Below are the code and all the weights of a small trained network. Each question names an input and a target symbol and asks about switching units off, where a switched-off unit gives its printed mean instead of its output.

import numpy as np


def w(rows, s, z=0):
    codes = np.array(rows[::2]) - 128.0
    scale = np.full(codes.shape[1], s)
    scale[-1] = z or s
    return codes * scale


def norm(h):
    return h / np.sqrt((h * h).mean(-1, keepdims=True) + 1e-5)


def softmax(a):
    e = np.exp(a - a.max(-1, keepdims=True))
    return e / e.sum(-1, keepdims=True)


def log_softmax(a):
    a = a - a.max(-1, keepdims=True)
    return a - np.log(np.exp(a).sum(-1, keepdims=True))


def net(x, mask):
    ids = ['Λαβγμξστ'.index(c) for c in x.split()]
    T = len(ids)
    res = E[ids] + P[:T]
    u = 0
    for l in range(3):
        r = norm(res)
        for j in range(2):
            rows = slice(2 * j, 2 * j + 2)
            q, k, v = (r @ M[l][rows].T for M in (Q, K, V))
            z = softmax(np.where(np.tri(T) > 0, q @ k.T / 2**0.5, -1e9)) @ v
            o = O[l][rows]
            res = res + np.where(mask[u + j], z, o[:, -1]) @ o[:, :-1]
        u += 2
    return log_softmax(norm(res)[-1] @ U[:, :-1].T + U[:, -1])


Q, K, V, O = {}, {}, {}, {}
E = w([
[110,126,96,4,156,230],'Λ',
[141,117,161,128,62,133],'α',
[93,114,163,107,113,127],'β',
[142,170,133,183,133,138],'γ',
[188,109,138,122,125,123],'μ',
[149,121,201,133,149,101],'ξ',
[97,141,162,148,124,118],'σ',
[198,105,142,145,103,111],'τ',
],0.03)
P = w([
[140,147,116,142,91,130],'0',
[124,126,166,140,80,111],'1',
[115,120,158,152,94,108],'2',
[99,107,161,159,102,92],'3',
[95,90,167,169,119,87],'4',
[89,73,164,174,129,78],'5',
[81,56,162,175,143,69],'6',
[73,38,159,178,152,56],'7',
[66,17,159,182,161,43],'8',
[57,10,161,188,166,34],'9',
[49,1,162,187,169,22],'10',
],0.0079)
Q[0] = w([
[31,128,246,144,70,39],'0.h0',
[232,109,180,213,92,80],'0.h0',
[219,129,207,129,44,30],'0.h1',
[196,84,22,80,134,79],'0.h1',
],0.013)
K[0] = w([
[69,34,118,170,113,17],'0.h0',
[153,86,68,251,187,142],'0.h0',
[104,47,134,184,158,45],'0.h1',
[166,167,232,96,147,118],'0.h1',
],0.014)
V[0] = w([
[172,175,167,133,251,173],'0.h0',
[84,116,102,97,115,204],'0.h0',
[113,193,154,104,254,76],'0.h1',
[108,127,47,157,99,31],'0.h1',
],0.0096)
O[0] = w([
[40,17,119,38,119,52,106],'0.h0',
[135,161,88,175,97,27,2],'0.h0',
[169,162,112,85,27,23,61],'0.h1',
[190,218,28,65,111,254,80],'0.h1',
],0.0081,0.0047)
Q[1] = w([
[83,43,130,143,112,98],'1.h0',
[65,222,115,45,115,118],'1.h0',
[78,158,73,173,42,201],'1.h1',
[190,158,169,174,247,63],'1.h1',
],0.013)
K[1] = w([
[111,71,168,43,151,134],'1.h0',
[89,190,25,91,130,128],'1.h0',
[166,126,87,134,32,185],'1.h1',
[181,153,82,141,249,67],'1.h1',
],0.013)
V[1] = w([
[139,70,206,216,206,58],'1.h0',
[80,180,38,200,197,65],'1.h0',
[48,168,212,35,46,232],'1.h1',
[164,174,215,2,190,108],'1.h1',
],0.0075)
O[1] = w([
[165,210,236,81,160,98,248],'1.h0',
[184,91,43,143,198,53,2],'1.h0',
[149,100,59,81,252,134,205],'1.h1',
[227,158,2,17,113,101,141],'1.h1',
],0.0088,0.0091)
Q[2] = w([
[160,66,166,130,86,102],'2.h0',
[117,93,119,157,223,177],'2.h0',
[23,251,104,178,118,74],'2.h1',
[39,207,183,122,94,115],'2.h1',
],0.015)
K[2] = w([
[123,146,211,99,113,163],'2.h0',
[179,126,112,160,113,131],'2.h0',
[123,224,114,133,127,118],'2.h1',
[103,182,255,118,137,125],'2.h1',
],0.02)
V[2] = w([
[146,148,192,171,116,99],'2.h0',
[83,182,189,132,187,139],'2.h0',
[112,99,166,206,74,129],'2.h1',
[2,180,112,109,152,120],'2.h1',
],0.011)
O[2] = w([
[58,146,44,130,110,137,203],'2.h0',
[117,89,40,101,118,69,252],'2.h0',
[225,192,155,138,124,97,147],'2.h1',
[79,40,150,59,21,248,148],'2.h1',
],0.011,0.012)
U = w([
[127,45,91,85,136,150,166],'Λ',
[63,96,187,138,193,129,22],'α',
[115,92,151,206,56,68,147],'β',
[132,27,245,146,144,11,63],'γ',
[134,246,100,2,230,191,2],'μ',
[217,165,85,59,39,121,165],'ξ',
[58,165,125,124,166,80,16],'σ',
[168,149,118,151,136,157,240],'τ',
],0.015,0.0073)

Each question gives the input, a string of symbols that net reads in full, and the target symbol t.
The units are the heads (2 rows each of Q, K, V and O). Each row of codes is followed by its name. A weight is (code - 128) times the scale printed after its matrix; where a second scale follows, it is the last column's (O and U).
mask holds one flag per head, layer by layer. A switched-off head (its flag False) gives its mean, the last column of its rows in O, instead of its output. The means were averaged over made-up inputs and are rounded, as every weight is.
A unit's drop is (log p(t) with every unit on - log p(t) with that unit switched off) / (log p(t) with every unit on - log p(t) with every unit switched off).
The circuit of an input: a set's keep is (log p(t) with only the set's units on - log p(t) with every unit switched off) / (log p(t) with every unit on - log p(t) with every unit switched off). Starting from all 6 units, units are removed one at a time, each time the one whose removal leaves the highest keep (on an exact tie, the one counted first), for as long as the keep stays at least 0.8.
units of the circuit, in order: the units of the circuit, biggest drop first
most important unit: the unit with the biggest drop
which heads matter: for each layer, one digit per head in row order, 1 if its drop is at least 0.15 and else 0, layers parted by /
input α γ α, target Λ: most important unit : 1.h1
input ξ α β α γ Λ τ α τ, target Λ: which heads matter : 11 / 10 / 01
input α Λ α γ τ α, target μ: units of the circuit, in order : 2.h1, 0.h1
input β β γ, target σ: which heads matter : 11 / 11 / 10
input τ μ σ γ γ, target ξ: which heads matter : 11 / 01 / 01
input α σ α ξ β τ α, target μ: units of the circuit, in order : 0.h0, 0.h1, 2.h1
input γ α γ σ γ, target β: which heads matter : 00 / 01 / 00
input σ σ σ, target Λ: units of the circuit, in order : 2.h1, 1.h1
input Λ γ β β σ γ β, target σ: units of the circuit, in order : 0.h0, 2.h0
input α α γ, target α: which heads matter : 10 / 01 / 00
input α ξ μ Λ ξ σ μ μ α, target α: which heads matter : 11 / 01 / 00
input α σ ξ α α, target γ: units of the circuit, in order : 1.h1, 2.h1
input γ ξ Λ γ α γ γ α, target Λ: which heads matter : 11 / 01 / 00
input τ α α σ β μ ξ α β β τ, target ξ: which heads matter : 00 / 01 / 00
input β μ μ, target μ: which heads matter : 10 / 10 / 01
input τ γ α τ, target γ: units of the circuit, in order : 0.h0, 1.h1
input τ ξ γ μ μ μ, target γ: units of the circuit, in order : 0.h1
input μ α Λ Λ γ ξ γ, target γ: which heads matter : 00 / 00 / 00
input α τ γ ξ α, target γ: units of the circuit, in order : 2.h1, 1.h1
input σ σ α α σ, target Λ: most important unit : 2.h1
